Below are the code and all the weights of a small trained network. Each question names an input and a target symbol and asks about switching units off, where a switched-off unit gives its printed mean instead of its output.

import numpy as np


def w(rows, s, z=0):
    codes = np.array(rows[::2]) - 128.0
    scale = np.full(codes.shape[1], s)
    scale[-1] = z or s
    return codes * scale


def norm(h):
    return h / np.sqrt((h * h).mean(-1, keepdims=True) + 1e-5)


def f(y):
    return y / 2 * (1 + np.tanh(0.7978845608 * (y + 0.044715 * y**3)))


def softmax(a):
    e = np.exp(a - a.max(-1, keepdims=True))
    return e / e.sum(-1, keepdims=True)


def log_softmax(a):
    a = a - a.max(-1, keepdims=True)
    return a - np.log(np.exp(a).sum(-1, keepdims=True))


def net(x, mask):
    ids = ['αβγεζηθξπστψω'.index(c) for c in x.split()]
    T = len(ids)
    res = E[ids] + P[:T]
    r = norm(res)
    for j in range(2):
        rows = slice(3 * j, 3 * j + 3)
        q, k, v = (r @ M[0][rows].T for M in (Q, K, V))
        z = softmax(np.where(np.tri(T) > 0, q @ k.T / 3**0.5, -1e9)) @ v
        o = O[0][rows]
        res = res + np.where(mask[j], z, o[:, -1]) @ o[:, :-1]
    y = f(norm(res) @ A[0][:, :-1].T + A[0][:, -1])
    res = res + np.where(mask[2:18], y, B[0][:, -1]) @ B[0][:, :-1]
    return log_softmax(norm(res)[-1] @ U[:, :-1].T + U[:, -1])


Q, K, V, O, A, B = {}, {}, {}, {}, {}, {}
E = w([
[115,244,149,59,165,48,110,129,151,68,211],'α',
[115,96,43,164,114,183,111,136,15,120,97],'β',
[254,142,95,137,194,93,109,114,156,206,94],'γ',
[124,131,203,57,113,97,182,100,69,148,43],'ε',
[109,221,170,123,115,69,71,153,131,123,206],'ζ',
[143,157,81,166,124,188,102,153,69,106,135],'η',
[108,118,103,164,199,175,62,134,62,79,93],'θ',
[87,214,154,134,132,59,184,182,182,121,103],'ξ',
[130,197,154,177,99,173,128,11,137,140,67],'π',
[139,94,124,179,122,148,117,160,48,43,145],'σ',
[74,100,107,130,159,172,110,117,51,121,189],'τ',
[136,98,95,141,143,176,68,120,89,39,175],'ψ',
[105,82,146,156,182,101,109,89,52,61,166],'ω',
],0.0027)
P = w([
[54,170,63,161,77,65,6,127,37,103,100],'0',
[71,161,74,134,91,101,39,141,55,115,101],'1',
[81,157,83,121,99,115,68,147,68,117,107],'2',
[86,153,98,124,111,125,80,146,78,117,110],'3',
[91,147,107,124,123,136,92,151,86,118,113],'4',
[95,138,112,130,131,145,108,149,90,114,117],'5',
[98,141,125,131,139,157,119,151,99,117,125],'6',
[104,132,130,129,149,162,133,149,106,114,127],'7',
[106,128,143,131,158,170,145,146,118,113,134],'8',
[115,118,151,129,163,178,162,145,130,116,140],'9',
[125,117,166,130,170,190,186,146,141,117,142],'10',
[126,108,170,133,179,193,197,142,157,114,136],'11',
[125,105,175,150,187,183,187,144,151,109,143],'12',
],0.0024)
Q[0] = w([
[97,213,168,53,61,5,131,147,247,202,158],'H0',
[188,90,118,67,2,67,115,54,242,245,125],'H0',
[52,178,153,130,167,158,163,186,108,76,149],'H0',
[192,65,64,163,71,164,129,82,147,184,60],'H1',
[177,53,72,133,126,167,121,68,73,144,119],'H1',
[119,178,119,154,147,123,135,164,127,83,114],'H1',
],0.0074)
K[0] = w([
[107,86,101,136,117,142,75,155,52,74,253],'H0',
[110,146,90,106,92,103,48,128,80,103,150],'H0',
[116,85,179,137,156,186,232,114,186,122,185],'H0',
[121,186,71,124,69,94,54,112,91,167,131],'H1',
[117,142,78,100,81,41,83,160,90,206,67],'H1',
[189,81,149,197,172,202,150,96,122,126,120],'H1',
],0.0044)
V[0] = w([
[71,117,191,79,110,171,148,95,103,127,114],'H0',
[117,191,85,126,104,191,95,53,163,127,111],'H0',
[46,139,107,180,96,85,136,158,157,122,104],'H0',
[163,108,103,63,172,79,133,126,156,189,135],'H1',
[134,129,144,113,110,140,98,4,124,122,140],'H1',
[163,83,115,92,116,172,105,153,135,109,215],'H1',
],0.0036)
O[0] = w([
[81,175,174,145,29,130,26,93,13,79,53,1],'H0',
[209,187,120,250,139,136,178,35,150,104,101,198],'H0',
[53,70,210,173,152,232,201,124,185,88,106,109],'H0',
[120,137,162,172,145,216,38,107,86,43,150,65],'H1',
[150,94,107,82,152,249,251,191,65,169,204,129],'H1',
[50,157,8,182,79,185,105,87,104,122,103,63],'H1',
],0.0027,0.0026)
A[0] = w([
[184,115,122,151,148,144,97,146,139,157,108,181],'N0',
[232,71,111,128,182,118,159,155,149,169,177,1],'N1',
[155,169,184,142,142,120,141,122,180,122,140,162],'N2',
[132,82,176,158,125,210,151,114,137,120,117,75],'N3',
[153,125,183,76,109,134,119,129,92,117,92,113],'N4',
[100,118,97,103,77,145,93,113,131,109,147,163],'N5',
[104,147,128,135,91,90,117,147,112,110,114,217],'N6',
[111,108,116,175,135,125,107,125,96,123,127,100],'N7',
[142,82,81,133,141,165,125,123,107,145,155,178],'N8',
[138,143,143,115,158,105,182,124,141,130,69,155],'N9',
[158,119,137,153,108,160,138,106,94,117,124,115],'N10',
[162,160,106,94,187,103,122,124,144,112,172,183],'N11',
[136,134,150,139,144,159,92,94,134,105,172,107],'N12',
[166,150,162,181,143,149,137,3,132,130,107,9],'N13',
[153,149,166,170,129,139,97,122,145,142,139,208],'N14',
[102,77,205,111,142,159,103,125,99,115,114,130],'N15',
],0.0058,0.00094)
B[0] = w([
[105,89,177,146,126,100,210,169,135,130,204,172],'N0',
[170,114,228,227,165,153,142,227,56,210,111,254],'N1',
[129,23,67,163,149,89,50,80,146,99,117,155],'N2',
[123,153,121,89,198,88,211,63,154,164,30,135],'N3',
[154,202,169,197,75,180,40,115,166,119,77,123],'N4',
[137,168,221,223,147,127,127,171,191,115,85,118],'N5',
[219,101,182,98,137,218,172,68,123,141,104,129],'N6',
[124,135,141,45,109,153,142,151,193,170,164,135],'N7',
[162,112,220,197,120,65,101,104,149,89,141,163],'N8',
[155,148,168,152,107,169,51,121,65,132,202,158],'N9',
[41,148,165,75,134,12,58,75,142,168,135,135],'N10',
[137,78,161,182,88,163,160,155,110,188,91,201],'N11',
[81,154,101,55,110,167,147,131,93,190,70,133],'N12',
[71,185,144,89,143,97,166,200,7,1,153,157],'N13',
[40,97,130,138,115,125,218,97,83,98,165,141],'N14',
[224,171,91,163,90,144,141,77,192,191,142,127],'N15',
],0.0025,0.0084)
U = w([
[98,150,140,59,108,6,108,170,196,177,125,192],'α',
[111,74,49,156,69,87,99,95,94,157,58,59],'β',
[172,77,188,195,167,136,162,186,89,174,158,235],'γ',
[189,209,187,122,65,188,63,83,112,145,64,176],'ε',
[116,185,147,41,86,156,130,199,124,147,159,9],'ζ',
[147,221,14,152,81,141,197,146,154,173,170,117],'η',
[113,105,43,88,217,212,57,151,111,125,106,32],'θ',
[139,126,126,126,194,164,212,44,207,147,53,76],'ξ',
[68,185,141,127,155,98,176,89,39,44,133,201],'π',
[187,46,116,62,61,175,176,157,130,45,96,41],'σ',
[2,102,146,148,95,187,100,75,143,176,204,27],'τ',
[121,101,139,206,137,81,40,114,216,23,136,137],'ψ',
[171,61,116,66,120,96,109,39,108,149,215,89],'ω',
],0.0071,0.0013)

Each question gives the input, a string of symbols that net reads in full, and the target symbol t.
The units are the heads (3 rows each of Q, K, V and O) and the neurons (one row each of A and B). Each row of codes is followed by its name. A weight is (code - 128) times the scale printed after its matrix; where a second scale follows, it is the last column's (O, A, B and U).
mask holds one flag per unit, heads first, then neurons. A switched-off unit (its flag False) gives its mean, the last column of its rows in O or B, instead of its output. The means were averaged over made-up inputs and are rounded, as every weight is.
A unit's drop is (log p(t) with every unit on - log p(t) with that unit switched off) / (log p(t) with every unit on - log p(t) with every unit switched off).
The circuit of an input: a set's keep is (log p(t) with only the set's units on - log p(t) with every unit switched off) / (log p(t) with every unit on - log p(t) with every unit switched off). Starting from the 12 units with the biggest drops (on a tie, the unit counted first), units are removed one at a time, each time the one whose removal leaves the highest keep (on an exact tie, the one counted first), for as long as the keep stays at least 0.8.
circuit, biggest first: the units of the circuit, biggest drop first
unit that matters most: the unit with the biggest drop
k most important neurons: the k neurons with the biggest drops, biggest first
heads that matter: for each layer, one digit per head in row order, 1 if its drop is at least 0.15 and else 0, layers parted by /
drop when u is switched off: that unit's drop, to one decimal
input θ ζ τ, target τ: heads that matter : 11
input γ γ θ γ ξ ψ, target ξ: 3 most important neurons : N3, N1, N15
input θ η ξ α η γ γ ψ ξ ψ α ξ ξ, target ψ: heads that matter : 10
input γ α η σ ψ σ γ π π α σ, target π: heads that matter : 10
input γ σ ζ π γ ξ ψ σ, target ξ: heads that matter : 10
input β σ ω π σ τ, target π: circuit, biggest first : H0, N13
input ψ γ ω ψ σ σ ξ, target α: circuit, biggest first : H1, N1
input ψ γ η π γ γ ξ ξ ε ω, target ε: heads that matter : 10
input σ ξ σ ω, target ξ: circuit, biggest first : H0, N1, N15, N3
input ζ ψ σ π, target π: unit that matters most : N13
input ξ γ γ σ γ σ α, target α: circuit, biggest first : N1, H1
input ψ η θ γ γ ξ η, target ξ: 2 most important neurons : N3, N1
input π ω ω, target π: 2 most important neurons : N1, N13
input σ σ θ θ γ γ σ γ θ π ψ β α, target η: 2 most important neurons : N1, N13
input ψ η ψ ψ σ, target σ: unit that matters most : N1
input ξ γ π γ ψ ψ ζ, target η: heads that matter : 01
input ψ π π θ η, target π: heads that matter : 10
input ψ σ β, target β: heads that matter : 11
input π ξ β, target ξ: 2 most important neurons : N1, N3
input γ σ ξ π β γ γ γ ω γ ζ, target ζ: 2 most important neurons : N1, N8
input γ ψ α γ θ π γ γ σ γ ζ, target α: circuit, biggest first : N1, H0, H1
input γ σ γ ψ ψ σ γ γ ξ π ψ, target π: most important neuron : N13
input θ τ σ γ ξ σ β ξ γ β ζ, target τ: 3 most important neurons : N1, N8, N14
input γ γ ξ ζ σ γ γ γ γ ξ β, target ξ: 2 most important neurons : N3, N1
input α ω σ ξ γ γ σ γ γ α, target θ: 3 most important neurons : N8, N1, N0
input γ σ π ψ γ ξ, target η: 3 most important neurons : N1, N8, N13
input γ π θ, target π: most important neuron : N1
input ω γ γ ω ξ ψ ξ σ ξ, target α: drop when N7 is switched off : 0.0
input α θ γ γ ζ ξ, target ψ: drop when N1 is switched off : 0.5
input σ γ α γ ω α, target ζ: drop when H0 is switched off : 1.3
